[  70   70 -147   -5  -21   -3   32  -84 -123  -15  -48  -11  -52  -15
 -103   12  -70   88 -176   99    0  -31  -63 -123  147  -83  -73  154
   68  100   18  166 -112  -19   31  -22    2  -83  -98] -> [51]
[ -76  -60  -46  -48   18   79   -8  106   16   70  159   57   52   41
   -7  -18  163   48  -11   61   -5   28    2   -9  -15  -57  -22   99
 -209   42   28  -45  -16 -105  -32   68   20    8  -52] -> [51]
[  59   56   28 -142  -90   -9  -50   -5 -120   44 -119  -46   38  -11
  -52  -57  -85  -28 -113  -58   -7 -100   -4   35   94   61 -101   36
  -42    2  -52  -32   17   14   16   42  -70  159    5] -> [60]
[  30   33  106  -22    6  -12   75   59   71  -89 -171 -171  -40  -96
  -27 -122  -39   59  -17  141  -63   61   -9   26   91 -122    1  211
 -212  188   96  -15 -375  -56 -167  105 -141   53   14] -> [63]
[ -38  -44  -48  -29   -5   41   -6   48  -14   64   41   23   22   33
  -22  -19   66   50  -36   34  -13   47  -24  -43   59  -42   -4   67
 -118   25   22   -8  -53  -58  -11   62   -5   25  -45] -> [60]
[  74   35   46  -44 -174   92   88   10 -115  -24  -49  -35   13   33
  -72  -64  -75  -33 -171   97  -59 -148  -57  -26   65   -9  -70  112
  -33   17  -16   63   83  -22  -47   28   -4   55  -28] -> [45]
[-128 -180  -20  172  -54 -124 -102  -71   59  164   55   -7    1  188
  109  179  349   47   12  -43  130   34  -14   23 -231  -13    6 -227
  -45  -35   84   22  100 -111   12   27  150   28  -33] -> [63]
[-30 -20 -57  -8  -3  11   8  49 -25  53  30  23  14  19 -29  10  29  52
 -51  12   4  27 -14 -35  62 -19  -7  37 -55  15   9  -5 -20 -25  18  19
  12  -5 -42] -> [66]
[ -23 -119  -22   68  -59  -86  -12  -44   17   91   12   18   27   75
   49   57  111  -27   -2  -64  100   35  -28  -12  -97   -4   20  -77
   44  -42   24   37   67  -45   58   40  107   31  -12] -> [65]
[  59  -78  -22   -5  -35  -77   89    4  -22   47  -54    7   80  -15
  -16  -68 -143  -80   13 -105   57   76  -38  -49   87  -30   45   53
   58  -70  -12   25   -2    6   65   85   39   72   26] -> [45]
[-53  -5 -59  39  -3 -25 -39   1   5  48  64  22  18  43  -8  73 171  55
 -53  39  32 -39  17   9 -72  11 -24 -50 -17  22   3  22  80 -27  29 -60
  39 -56 -48] -> [51]
[ -73  -57 -143  119  -60   42    8   74  -41   94  160  165  -75   85
   30  148  -22  126  -63  -90   75  101  -70 -123    4   74   46 -144
  146 -106  -28  -49  171   69  146  -94  150 -121 -103] -> [64]
[  51   12  -55  -26   -2  -40   67   41  -58   13  -44    8   55  -41
  -64  -50 -151   14  -52  -51    5   22  -23  -52  145  -21    7   62
   48  -28  -24    8   -3   44   62    6    0    6  -13] -> [44]
[-28 -42 -77  -2  49 -43   2  42  21  53  58  40  55  -8 -11  -3  48  35
  13 -31  43  70   4 -26  19 -31  21  26 -28  -1   4 -12 -15 -18  51  12
  28 -23 -27] -> [51]
[  81   85 -140    7  -77   65  -21 -135 -148  -31 -107  -28 -118   26
 -103    1  -58  167 -230  162  -68  -23 -122 -186  178  -90  -76  133
   62  116   29  190 -148   -2   -6  -26  -44  -72 -145] -> [60]
[  65   34 -128    6 -113   45  -10 -121 -164   28  -69    7  -88   61
  -77   31  -67   88 -207   74  -12  -32 -111 -157  138  -40  -76   79
   83   44    6  161  -42  -13   33    1   14  -20 -114] -> [63]
[-184  -48   -2   66  -17    0 -168  -66  118   89   95  -11  -46  120
   66  173  572   49  -41  181   42  -83   73  110 -305   58  -30 -131
 -138  132   55   52   45 -143  -53  -58   31  -71  -59] -> [65]
[  55   64   17 -175  -65  -31 -118  -37  -97   55 -152  -38   24  -35
  -32  -64  -80  -20  -81 -104    7  -51    2   38   88   99  -89    3
  -16    2  -72  -58  -27   42   46   38 -107  182    7] -> [60]
[  30  -39 -128  -14  -37  -12  -11 -109  -67   59  -17   34  -30   29
  -35   14   22    9  -92   31   50   45  -64 -111   63  -48  -21   98
   62   45   15  147  -83  -57   61   54   39  -14  -72] -> [65]
[-41  24 -95  -4  35 -43 -12 -18 -27  54 -14  -9 -15  -4 -54  65  87  34
 -77  53  32  -5  28  -9  55  -7 -32  50 -21  82  16  69 -86 -47  25 -11
  -8 -48 -40] -> [66]
[  -5   -2  -45 -194   61 -109 -228  -89   44   97 -113   28   29  -83
   43  -53   67  -39   71 -178   88  122   44   48  -17  139    6  -53
   41   10  -83  -76 -120   48  133   43 -114  148   18] -> [65]
[   5   34  -65    6  -42   -2  -25   -7  -53   20   14   26    0   20
  -33   34   30   69 -100   12   10  -48  -21  -33    8   25  -37  -28
   49    1  -26   22   84   29   53  -70   21  -41  -59] -> [51]
[  39   47  -93 -181   32 -101 -157  -73  -78   88  -93   18   42  -61
  -29  -30  -40   -7  -41 -156   75   16   23   13   77   87  -73   -1
   56    3  -77  -26  -50   41  131   18  -67  117  -11] -> [64]
[ -64  -64  -57  103  -31   52   98   98   -4   39  149   54   43   84
  -30   50  113   67  -66   94  -14  -23  -26  -52   -8  -68   24   11
  -61  -17   38   30  130  -54   -8  -24  108 -106  -63] -> [44]
[  0   2 -97 -85  38 -68 -75 -16 -36  77 -12  38  39 -28 -23  -2   3  19
 -24 -93  61  43  11 -16  55  35 -24   4  30  -3 -38 -12 -23  15 100   7
 -10  33 -26] -> [64]
[  83  114   -3  -15 -116   49   32   10 -112  -64  -75  -33  -50  -21
  -71  -21 -132   93 -179   61  -49 -109  -57  -47   88   12  -79   52
   49   41  -28   20   30   69   -1  -78  -33  -19  -63] -> [51]
[-18 -31 -63  -1  -6  -6 -33 -35   5  47 -16  14   5  21 -13  -6  75  35
 -29  28   6  59 -26 -54  26 -13  20  17 -16  21   4  43 -47 -22  22  21
 -15  -1 -42] -> [63]
[  81  116  -32 -158    3   98   94   65  -32  -79  -64   24   22 -153
 -118 -163 -202  -44  -66   76  -88   13    2  -48  215   32   28  234
   20   61  -82   22 -107   68   30   -2 -136  -23   -9] -> [65]
[ 20   3  -9  14 -49 -44  22 -24  -8  13 -82 -22  -9 -14 -15  -1 -37 -12
 -44 -12  28  19 -16 -16  30  28  16   0  57   7 -13  30 -25  24  32  -4
 -11  12  -5] -> [45]
[ -90 -170  -49  177  -43 -176  -77  -66   21  156   63    1   34  172
   93  183  275   59   -7  -97  160    5  -20   15 -212  -32  -16 -234
   26  -64   77   27  155  -82   58   -1  200    7  -36] -> [64]
[  46   47  106   -1 -161   24   15  105  -62  -20  -31   -9   25   17
    8  -18 -114   42  -92  -83  -16 -120  -31   45  -32  102  -44 -121
   33  -92  -65 -142  234  115   23  -84   14   73   -1] -> [51]
[-43 -15 -37  -3 -40  20   8  42 -49  67  47  15  26  55 -35  42  91  24
 -87  38   6 -57   2   1  17  -1 -41  14 -72  13   7  12  61 -53   3   7
  33   2 -38] -> [66]
[ -37    9 -117 -108  103 -125 -203  -59   30  103  -33   57   35  -52
   21   20   96   43   46 -159   91  107   47   16  -12  108    7 -107
   73  -12  -70  -61  -36   62  155  -38  -53   38  -19] -> [64]
[  36   18  131  -46   26  -75    2   26   82  -66 -189 -189   63  -72
  -19 -146   53   43   14   92  -68   -1   18   77   27 -112   -9  115
 -216  132   73  -32 -247  -42 -148   85 -146  107   39] -> [60]
[ -43   -8  -82  -50   29  -53 -135  -62   25   86  -38   41    1   -5
   12   25  105   18   10  -65   47   83   17  -11   -9   92   25  -81
   46   -5  -49   -9  -22   29   94  -20  -48   26  -24] -> [63]
[ 15 -25 -16 -43  28 -27  86  44  37   7 -32  -4  65 -68 -40 -85 -54 -69
  26   5   9  74  14 -10  87 -25  57 126 -30  21  -8  19 -96 -16  15  64
 -35  14  25] -> [45]
[  36   70    6    0  -48    6   42   41  -38  -46  -46  -36   17  -25
  -59  -29  -38   65 -106   61  -44  -82  -13   -5   51   -3  -27   28
    9   29  -14    6   41   47   -6  -68  -24  -37  -32] -> [64]
[  22   33  -62   -2  -33  -11   21   -1  -72   14  -34  -10   -7    2
  -59   13  -34   60 -114   31   -1  -33  -28  -46   87  -21  -39   47
   20   32    2   48  -14    5   25  -20    6  -25  -51] -> [44]
[   1  -29  101   70    1  -62   22   52   95  -55 -163 -166  -84  -40
   42  -53   -4  153   10   69  -16  133  -48    0   29 -138   17   87
 -183  154  136  -62 -376  -39 -148   96  -79   52  -12] -> [60]
[-25 -30   1   2 -54  -3  11  23  -6  52 -15  -5   2  25  -2  12  36  -9
 -38   1  23  12  -7   2   5  21  -1   6 -44   8   3  -7  -8 -28   1  33
   3  39  -9] -> [63]
[ 108  122  -67 -135   11   78  179  107  -98  -61  -65   37   77 -151
 -171 -167 -354  -65  -80   20  -96    5   -3  -83  337   16   35  237
   59  -16 -104   26  -32  100   62   -8 -114  -23    8] -> [60]
[ -50 -162  -23  130 -114 -106  -73  -95   -1  141   21   18    2  165
   93  129  195    8  -22  -94  132   19  -56  -18 -179   11   -1 -198
   59  -81   40   40  149  -59   60   31  160   56  -33] -> [45]
[ -95  -79 -113   81 -109   81   30   72  -39  129  176  188  -95   91
   41  167    1    5  -58  -88  106   86  -44  -83  -28  140   46 -110
  135  -99  -49  -35  177   22  148  -43  156  -78  -72] -> [65]
[-70 -63 -36  68   6  13  55 108  40  43 123  47  52  45  -1  31 111  59
  -8  33   9  23  -1 -14 -31 -36  38 -15 -69 -18  25 -32  84 -31   7 -16
  75 -69 -37] -> [64]

[  43  -58  -52  -24 -124  -55   86  -56   20 -190   34  -93 -101  165
  228  155   19  -11 -176   -2 -140 -288 -126  -97 -100 -157  261  217
    2  -70  232  302  -76  -63  295  158 -111   72 -357] -> <75>
[  21  -56  123    0  -29  274  151 -289  159  -16   -1  -89   57 -183
   45  -68    0  -22   30   16   24  -34 -249  -38  346  102  -83  -60
  142  170   24 -158 -130 -226  227 -191  455  -77  219] -> <75>
[ 172  -48   83  154    8  136    7 -558    4   61  -50   21  169 -171
    1  446   87  113  252 -130  -22 -256 -120 -357  180  103  104   -2
  105  -24 -264 -366 -400  -16  310 -240   83 -118  251] -> <75>
[ 169 -122  -44  -35   37   13  141 -300 -126 -165  -94 -133  -45 -100
   63  435   56  231   48 -120   63 -346  220 -250  -19  -12  176  197
   97 -113   48  -71 -249  -27  360 -230 -216  -75 -101] -> <70>
[-197 -135 -170 -152  199   13  195 -160 -162  119   46 -179 -276   96
 -202 -231 -144   45  262    5  273 -134  293   80    0  126  -25  157
   -3  141 -125 -178   24  148  -23 -127 -102 -308  -61] -> <85>
[  29  -17  -79   43  -56 -129   80   -4   64 -226   72  -89 -105  196
  194  144  -25   25 -246  -59 -245 -216  -53  -54  -88 -129  359   86
  147  -63  225  282   38 -129  315  153 -131  -41 -431] -> <68>
[  68 -115  -57  -16  122 -161  163 -106  143 -163  209 -108    1   73
   64  175 -117  161  -77 -150 -159 -114   93 -119   -7  -63  392  -71
  362   42  167  -52  -79   47  288 -281   94 -215 -416] -> <75>
[  11  -63   22   39    2  295  -93 -225  -19  -18   45  -41   79 -139
   32  423  114  115   65   58   25 -282  -14 -127  139  114 -207   19
   -6    2 -245 -296  -80 -235   63  -44   42   91  382] -> <75>
[ 126  -68   62    4   18  249   23 -395   70  172   68   26  187 -223
   40  240   54   47   70  -44    7 -194 -104 -143  218   24  -18  -15
   79  -16 -246 -296 -214 -121  139 -266  216  -23  384] -> <85>
[-161 -256 -198 -339  184   86  215 -149  -99  148  352   14  133  294
   75 -201 -360   97   57  141  191 -192  147   95   52  -83  135  -40
   50  203 -179  -48   61   56 -121 -130   34  -52  -44] -> <78>
[  10 -223  -41 -135   21 -117  152  211   88 -247  -11 -187 -223  -43
  187  -22    2  -49 -392   89  -14  -54   46  140  -65 -149  111  181
  111  -38  472  380  207  -85  120 -170   82   34 -454] -> <60>
[  12 -125   -1 -114  115 -121  277  -86  165  -87  185 -123   94  209
  196 -193 -139  -59  -36  -78 -145   43 -112  -56   86 -101  367 -152
  299  198  164    2    4  109  259 -236  289 -292 -430] -> <75>
[-203 -147  -72 -167  131   69   71   78 -258    3 -126 -200  -58  318
  226 -126  137 -257  168  197  129  -83   35   18  -61   35 -204   76
 -261  153 -219  -68  299  107 -115  162 -197 -164  -31] -> <69>
[-120 -121 -133 -109  175  112   69 -139 -390  -17 -204 -195 -133  129
   21  168  114   34  265   72  245 -265  352  -78  -54  142 -192  161
 -191   28 -322 -224  123   14    1   49 -447 -199  139] -> <70>
[   1 -229  -59 -128   91 -128   98  120  133 -251  264 -150  -38  132
  144  208  -72   90 -152   31  -78 -146   56  -54 -112 -116  185   25
  222   86  272   39   36   86  120 -210  133    5 -469] -> <68>
[ -30   -2  -81  -68 -119   94  112  -60   57   38   42  -43 -181   19
  102 -193  -65  -83 -303   38  -61 -194 -108  175   46 -132  140  218
  -20  -79  163  364   77 -260  155  176    2   60  -69] -> <70>
[-151 -111 -107 -239  -38  237  159   -9   59   94  201  -37 -114   33
   49 -358 -214  -38 -258  175  114 -146  -52  306  144  -86  -53  130
  -20   92   97  252  163 -287  -50   78  191  124   88] -> <61>
[ -43 -258 -110 -165  241 -229  191   43    7    5  135  -80   19  192
  156 -137 -152  -72 -116   24  -17   39  131   65  -54 -124  298  -81
  194   85   72   76  219  177   -2 -297   35 -260 -427] -> <61>
[-125 -109 -109 -164  138  197   51   37  191   21  446  -84  -27  -74
  -94   42 -187  221 -139   33    9 -141  184  179  120   29  -62  -93
  264  118  -22 -224  116 -212  -83 -228  274    5  105] -> <64>
[-212 -228 -137 -251  214   10  171  -17 -219   85   22 -208 -164  227
   -9 -215  -44 -106  271  130  289 -102  213   52  -74   55 -136  146
 -142  193 -153 -165  141  263 -138  -95 -100 -232 -105] -> <85>
[ 218 -189   53   22   66   57  107 -478  -31   12  -85    5  154 -236
   50  397   18  148   98  -86   81 -220   20 -277  150   15  158   47
  143  -61  -89 -198 -324    5  279 -436   70  -84  110] -> <61>
[-177 -150  -65 -171   84  110  268 -156 -206  -10 -199 -261 -324   47
  -85 -337  -26  -83  255   92  357  -96  120   65   82  145 -181  263
 -143  189   40  -27    9   74   77  -52  -18 -236  -44] -> <85>
[   0  -43  -42  -21   63  130  141 -398 -337  -41 -264 -163  -26  124
   75  211  128   45  385  -44  163 -306  136 -282   43  139  -19  153
 -148   39 -296 -244 -175   38  271   49 -350 -241  122] -> <69>
[-114  -67 -115    9  118  135   29 -209 -356 -192 -175 -210 -156  143
  -45  380  100  186  331   25  187 -357  327 -202  -32  235 -172  135
 -104   63 -279 -300  -16  -72  148  135 -449 -163  104] -> <68>
[ 139 -224    5  -67   26   82   73 -193  -74 -188  -95 -160 -101 -256
   23  482  114  199   15    2  178 -314  182 -190   -8   20  -68  263
   33  -89  133  -97 -216  -23  210 -339  -46   76  -14] -> <70>
[ 135 -206  -36    5  -10 -243  136 -137   19 -123  -68   12    5   73
  270  123  -62  -51 -266   -5 -121 -132 -116  -97  -54 -203  454  113
  116 -120  268  398  -37   30  266 -143  -64  -33 -480] -> <78>
[-271  -77 -119  -86  211   20  222  -84 -187    4 -106 -246 -277  194
 -111 -365  -76  -68  275   33  204    9  203  100   85  212  -80   26
   -4  241 -119 -161  194   55   21    9  -86 -439  -99] -> <64>
[ -65 -120    4 -127   31  207    3  -53 -264   83 -215  -72  147  207
  372    9  221 -316   39  228   63 -139 -128  -29   35  -38 -224   54
 -332   43 -336   -2  262  -75  -71  211 -187   -2  251] -> <60>
[-211 -270 -191 -331  275   -8  181   77 -156   80  207 -171  -94  243
    1 -200 -163   -7  116  135  250  -99  327  141  -88  -14  -57   52
  -12  192 -121 -140  236  201 -202 -180  -66 -187 -151] -> <60>
[ -79   74   50  124  -70  253  -59 -133   25  120 -140  -16  -20  -58
  130  -90  150 -234 -110   91 -114  -48 -277   96  230   79 -151  -20
  -97   -4 -202   20  192 -354   44  225   92  -51  348] -> <64>
[ -91 -258 -112 -131  151   61   85 -220 -419  -47 -241 -141  -99  112
   43  221   53   42  296  148  353 -291  272 -145  -61  116 -165  228
 -237   42 -236 -132   -1  117  -10  -50 -392  -95   53] -> <61>
[ -72   24  -24   38 -177   92   19   -1  136  -61   66  -26 -141  119
  157 -140  -26 -163 -302   95 -180 -158 -322  128   60  -98  100  131
  -19    4  176  363  108 -293  162  336  112  118 -118] -> <68>
[ -59 -190 -132 -158  -98   31    8  102  -70 -254  118 -176 -292   68
   75  333   23  142 -132  137  118 -448  123  -25 -236 -103  -53  437
 -137  -83  285  233  -66  -18   70  106 -203  295 -287] -> <64>
[ -47   87   54  188 -128  181  -33 -194  247  245  -34   55 -171 -271
  -61 -281   15 -224 -259   18 -137   22 -375  230  287   40   -8   59
   44  -66   15  171   74 -366   68   74  349  -36  271] -> <69>
[ 101 -127  -26 -150  114   80  162 -220  121   63  272  -40  191  -22
  104  123 -100  121  -19  -90  -51 -154   47  -94  105  -93  210  -84
  246   57  -67 -211 -127    5  165 -356  213 -111   -5] -> <85>
[-122   56    9  196  -36  101 -107  -27   42   70 -151  -32 -169  -50
   56  -78  139 -237 -172   84 -145   -7 -212  148  135   93  -95   14
  -56  -47 -101  106  274 -305    4  234   21  -93  157] -> <75>
[ -21 -223  -61  -46  -98  -29  138 -153  -19 -101 -102  -22 -245  -72
   50  -62 -139    0 -214  138  150 -197 -113   74   43  -66  130  316
  -42  -52  343  452  -75 -115  142  -39   32  134 -249] -> <78>
[ 136  -96  -11    0  102   58   59 -342  136   54  264    5  176 -118
   -7  368  -72  225   65 -152  -84 -221   54 -206  104  -10  230  -83
  291   -6 -136 -334 -266    5  208 -385  169 -111   54] -> <64>
[ 177 -174  -81   59  113  -10  -18 -270  -96 -156  -30  -82 -107 -316
 -113  735   55  401  -16 -125   92 -389  413 -221  -53   65   91  188
  185 -225   -4 -199 -219  -87  225 -393 -263   -5   14] -> <60>
[-258 -262 -183 -273  244  -55  101  138 -125  -36  297 -181  -73  419
   33  -68 -140  -21  201  165  163 -144  218   35 -171    4  -57   18
  -20  273 -126 -198  204  282 -190  -31  -60 -138 -285] -> <68>
[ -23  -63   37   59  -80  214  -10 -241   91  229  -51  139   69 -142
  124 -181  -48 -206 -248  151  -39  -34 -354  163  289  -24  -12   -8
  -43  -27 -110  200  107 -347  -12   46  250   77  325] -> <78>
[ -95 -200 -146 -171   58   59   54 -156 -298  -85   13 -178 -160  191
    6  322   36  127  313   91  275 -445  240 -196 -197   37 -108  345
 -225   33 -133 -152 -166  211   34   38 -355   29  -82] -> <64>
[-144 -139 -136 -156  136  -81   12  244  -98  -38  103 -138  -37  333
  271    2   64 -168 -124  130  -85 -104   96   83 -180 -119   38   21
  -78   27  -73   81  381   63 -115  122 -210  -88 -263] -> <69>
[ 117   35  -28    7 -106  -53  246 -282  -18 -111 -110  -97  -68  132
  212  -35  -10  -21  -85 -149 -148 -224 -120 -143   34 -126  426  165
   77  -66  180  275 -176  -86  497   93 -124 -165 -315] -> <69>
[ -11  -76   11 -119   -6  310    0 -184  139  168  296   26  199  -49
  101   87  -37    6  -33   78  -24 -194 -166    6  179  -42  -89  -51
   39   81 -209 -213  -58 -163  -23  -99  309  113  337] -> <64>

[  74  297  -49  -47 -394  183    6  140 -304  240 -235 -307 -298   18
   22  277  256  -40 -139  371 -205   62   51 -328 -145   -4  146  177
  291  140  -43 -110 -244  478 -134 -120 -308   61  238] -> (103)
[-318  162  -25  490 -107 -291 -195 -114  -67   91 -135 -424  120  204
  -39  107   15 -296   99  -25  473 -120  380  272  371  154  114 -264
   33 -310  -78 -256  520 -119   34  246  -60   77  314] -> (86)
[ 428 -114  -80  110  -55  301 -272  501  -61   72  117   31   19   48
 -158  227 -293  364 -122 -307  -16  -96 -347 -108 -238  -75  -45    7
 -270  138  214  107 -355  194 -713 -233   53  -72 -399] -> (92)
[ 471  208  257 -290 -234 -179  -26  161   26  -63  -88 -167 -156 -256
 -323  184 -121 -236   13  -85  191   40 -273  380  124 -259 -261   54
 -186  -86  179 -117 -173   34  102  -39 -136  223 -238] -> (101)
[ 211  126   22  -85    5   66   29  398  134  197  507   27   92   16
   66  184 -266  288 -210 -264 -155 -254  156  102  128   18  -88 -114
 -303  148   71  267  -67   15 -596  131   83  229 -435] -> (86)
[  46 -169  -14  172   61  182  -94   83   -2 -232  -43  -28   51   40
 -125  207 -305  -16  190  -38  115  -18 -387  224   18   75   -7 -209
   74   61  192  102  -44 -274    0  -77   77   18 -176] -> (86)
[  12  153   31 -165   11  164  -19  336   68  -34  257  -67 -174   38
  -68  195 -340  158  149 -107  -26 -218 -174  280  137   85   18  -21
 -146  257  117   26 -127   31 -235  -67 -126  132 -362] -> (110)
[ 164  -71  -22  398   22  166  -47  374  177   -4  253  168  234 -141
   60  -23   41  137 -282   66 -310   29  178 -322  -24  -51 -199 -164
    5   27  -43  156  -38 -200 -442  299  267  108   41] -> (105)
[-219   16  -64  147  -98   50  -37 -129 -300  126 -412 -319  -73   21
   42  -73  106 -311  -51  326  -69   93  218 -163  100   85  -91 -201
  286    8 -295 -213  147  239 -114   96 -176 -183  348] -> (94)
[   7 -146 -129  206  230  183  -64  -38  -78  -69 -148  -44  138   46
   11  -89 -130   99  -17   29   72  -47  -36  125  -18  119 -123 -227
  136  -13  -91   20    4  -87 -177   30   21 -107  -24] -> (105)
[   6  174 -138  107 -170  332  -49  341 -211  297  190 -133 -176  169
  101  322  -46  265 -186   51 -330 -231  126 -291  -70  149  209    9
  174  266  -65  134 -101  275 -520  -25  -35  105 -143] -> (110)
[ 291  248  133   96 -259 -409  -36  -69  116   55 -112 -299  192 -110
 -151  175  159 -248  -71  -17  463  125  177  361  210 -174  -77  -39
 -132 -385  148  -94   87  -64  182  164  -92  302  160] -> (101)
[ 403   35 -111  -10   93  387  329  150   77  -91  225  227   57 -162
  155  -34   92  325 -408  247 -596 -107 -128 -254 -295    7 -303  -40
  219  124  -36  441 -387 -117 -159   89  131  173 -127] -> (89)
[  -7  272  -69  139 -346   91  -17   23  -88  -39 -244 -304 -139   86
  -24  376  253  -33  140  386  176  152 -147  -26 -124   47  309  189
  270  -20  243 -111 -224  145  277 -173 -318  166  371] -> (103)
[  -8   63   98  345  -11 -397  -96 -105  310 -220 -133 -196  349 -120
 -141  -56   66 -316  164   46  582  209  157  469  333  -81 -133 -202
 -147 -395  123 -208  247 -365  310  279  -21  169  324] -> (92)
[ -58 -250  -85  121   29   15  -83 -362 -389  126 -582 -302  136   25
  -14  -31  -54 -355  -47  174  132  179   99   32   87   70 -131 -382
  320  -97 -266  -62  194  101  -87   37  -27 -250  183] -> (89)
[  73  137   82  159  -12 -120 -114  418  459 -241  444  -11  186   41
 -108  202 -282  182  229 -277  383  -97 -191  447  181  -13   10  -35
 -540  -50  471   25  -84 -284 -156   26  -48  247 -187] -> (86)
[-135  167 -128 -108  137  192  -22  220 -156  251  186 -181 -159  188
   93  -39 -286  247  -88 -150 -121 -407  201  118  132  223  -54 -128
 -131  224 -226  -26   44  323 -603    5 -175  -79 -293] -> (94)
[-197   70  -47  -19  -31  -57  -31  -93  -60  101 -156 -304   68   90
   42  114  -82 -122  156  117  247   71  179  265  237  121  109 -162
   47   30  -39  -88  101  113  -51   33 -212   10  101] -> (110)
[ 174 -112 -217   72  -10  464  -75   51 -504  157 -334 -143 -207  124
   -3   47  -79  147 -245  102 -305 -152 -224 -337 -336  108 -102  -90
  301  159 -199   48 -225  388 -470 -237  -81 -285  -94] -> (89)
[ 405   -8  -35  172  -10  272  -57  410  229 -306   86  157   67 -125
 -110   22    4  323  -46   48  -41   81 -474  -94 -339 -134 -189  133
 -185   21  345   52 -530  -51 -200 -163  -57   23  -23] -> (105)
[-322  183  -23  252  -82    4   43   75   80   40   79 -162   25    6
  119   94   90 -152   57  319  -79   15  370  -17  284  154  110 -150
  234   64 -130  -58  232 -133   51  300  -30  190  292] -> (103)
[ 251  138 -134  427  -72   31  -65  178  105   78  200  -64  234   98
   26  202  108  277 -234  -82  109 -138  143   -8  -79   31   73  -36
   -7 -202  126  171  -28 -113 -229  117  117  246   21] -> (92)
[-284  -11  -12  224   52   83 -159  310  210  -74  313  -53  101  125
  -10  282 -369   67  324  -91  170  -76   26  286  324  185  238 -206
  -99  200  166   36  164 -280 -191  108   63  162 -163] -> (103)
[  56  -75 -151  319  243  187  -81   83   76 -144   98   13  160  110
  -38   22 -227  244   36 -127  143 -212 -116  267   10  163  -32 -198
   41  -41   34  109   35 -271 -134   36  123   47 -180] -> (92)
[ 407 -131  175  -31 -144  -34 -242  362   76  -11  165  -19  114  -76
 -280  440 -448  -18   93 -390  245   41 -342  309  128 -170  -25 -146
 -321   48  369  147 -103 -163 -338  -75  161  182 -514] -> (89)
[-276  215   42  351 -317  -40 -317  269 -135   75  -73 -379 -216  179
 -166  365  -90 -223  250    9  265  -90   51   65  250   93  295  -33
   50   19   80 -333  242   80  -97   13 -150   85  146] -> (110)
[-119  317  213 -508 -217 -146  -58  158 -172  281 -112 -365 -348 -101
 -117  189 -219 -324  187   97  140   13  198  326  412  -12    9   15
 -110  242 -102 -332   78  361 -119   11 -374   91 -107] -> (87)
[ -16  -96 -157 -113   22  513  115   83 -341  144 -196  -28 -191  -39
  148  -23  -24   66 -196  385 -615   22  -22 -433 -177  122 -114 -122
  429  400 -319  126 -244  327 -390  -53  -75 -193  -12] -> (110)
[ -84  132  142 -175    7  223  -71  679  215  -24  524   99 -233 -102
  -77  158 -469  118  175 -109 -290 -198  -71  108  291   40  -49  -48
 -266  485   55   -9  -73  -51 -469  101    9  166 -452] -> (103)
[ 186  247  161  480 -397 -319 -329  125   20  -69  -76 -346  -10   63
 -376  544   -3 -283  182 -191  635  -54 -112  408  235 -101  243   -4
   22 -388  340 -207  271 -307  316   69   59  406   47] -> (92)
[  52  290  -33   20 -279   -2  320 -196  101  -67 -209 -162   86 -160
  183  170  538 -135  -72  735  -78  380  146 -126  -89  -15   94  127
  426  -79  112   83 -249  -33  536  107 -244  310  624] -> (87)
[ 311  -80 -109 -229  185  324  159  -63 -208  -15 -200    6  -78 -111
   -5 -153 -129  117 -215  127 -288  -91 -215   30 -177   29 -357 -129
  190  132 -207  150 -279  152 -185  -92  -56 -128 -228] -> (101)
[ -92  467 -217   57 -291   44   40 -113 -250  292 -200 -465 -146  290
  154  355  325  171  -34  330  264  -79  227   18 -121  214  432  227
  250  -69   82 -102 -117  407   88 -177 -455  167  386] -> (87)
[ 213   -5  -31 -139 -137  161  106 -133 -338  107 -428 -195 -103 -115
   12  -10  138 -177 -232  330 -238  148  -63 -215 -161  -58 -235  -78
  291   38 -172    5 -216  317  -99  -67 -176 -125  147] -> (86)
[ 146 -165   -3   94   36   96 -345  135 -252  131  -97 -182    5  156
 -225  342 -472   45  120 -391  335 -153 -195  346  121   54  114 -222
  -24   44   86   -2  100   -1 -388 -138   87  -17 -473] -> (105)
[ 434  -71  140 -278 -213  284   62  106 -326   -5 -239  -28 -278 -229
 -181  283 -138 -196 -139  169 -396   81 -438 -136 -145 -155 -216  -51
  329  221    7  158 -301   89  -52 -132   34   61 -288] -> (86)
[ 146  -87    9  127  -66  167 -447  345 -311  162  -76 -203 -149  201
 -259  371 -448  123  103 -424  290 -210 -270  174   11   27  138  -90
 -128  101  147 -129   -6  183 -580 -238  -13  -86 -452] -> (105)
[   4  -90 -152  411  -83   17  -87 -174 -241  198 -222 -244  233  153
   72  185   78  -88 -189   76  103   18  239  -96   16  113   84 -284
  284 -183 -107  114  213  -23 -179  125  107    5  188] -> (89)
[  32 -121 -119  317  -57  145   38  -37  -41  -28 -143  -60  233   -3
  121   63  143  -31 -150  280 -127  184   50 -251 -108   39  -52 -193
  224  -44    3  156  -70  -67 -123   98   50  -21  283] -> (86)
[  37   17 -108   73   26  109  147    2  179  -16  219  -13  279   66
  166  284  -44  211   11  118   18   49   60  177   55  128  179 -137
  125   68  184  368 -105 -216   -5   80   44  283  -61] -> (110)
[ 299   46   -4  108   33   28   63   91  134    7  180   38  236  -65
   33  153    2  185 -183  -26   24  -18   62  145   -1  -31  -72  -96
   30  -87  123  249  -99 -202 -111  142  117  275 -133] -> (105)
[ -25   78  -28 -267 -100  351   72   65 -348  153 -198 -159 -346  -38
   10  193 -107  -73   -3  317 -364  -25  -74 -109    1  105   38  -34
  419  372 -201   12 -145  270 -112  -91 -156   -2 -114] -> (103)
[ 342  118   81 -140  -80  -74  177 -192    2 -200 -385 -142  -14 -284
 -135 -127  192 -265  -81  328   57  203 -189  187  -50 -169 -377   -4
  143 -189  -15  -93 -223   -3  381   16 -191   64  212] -> (101)
[ 120  145    3 -164 -234  213   50  203 -169  259   86 -124 -145  -10
   49  415  -51   58 -102  161 -272   -3   68 -117   28   32  177    6
  242  281    5  186 -151  182 -233  -12  -42  230 -171] -> (103)
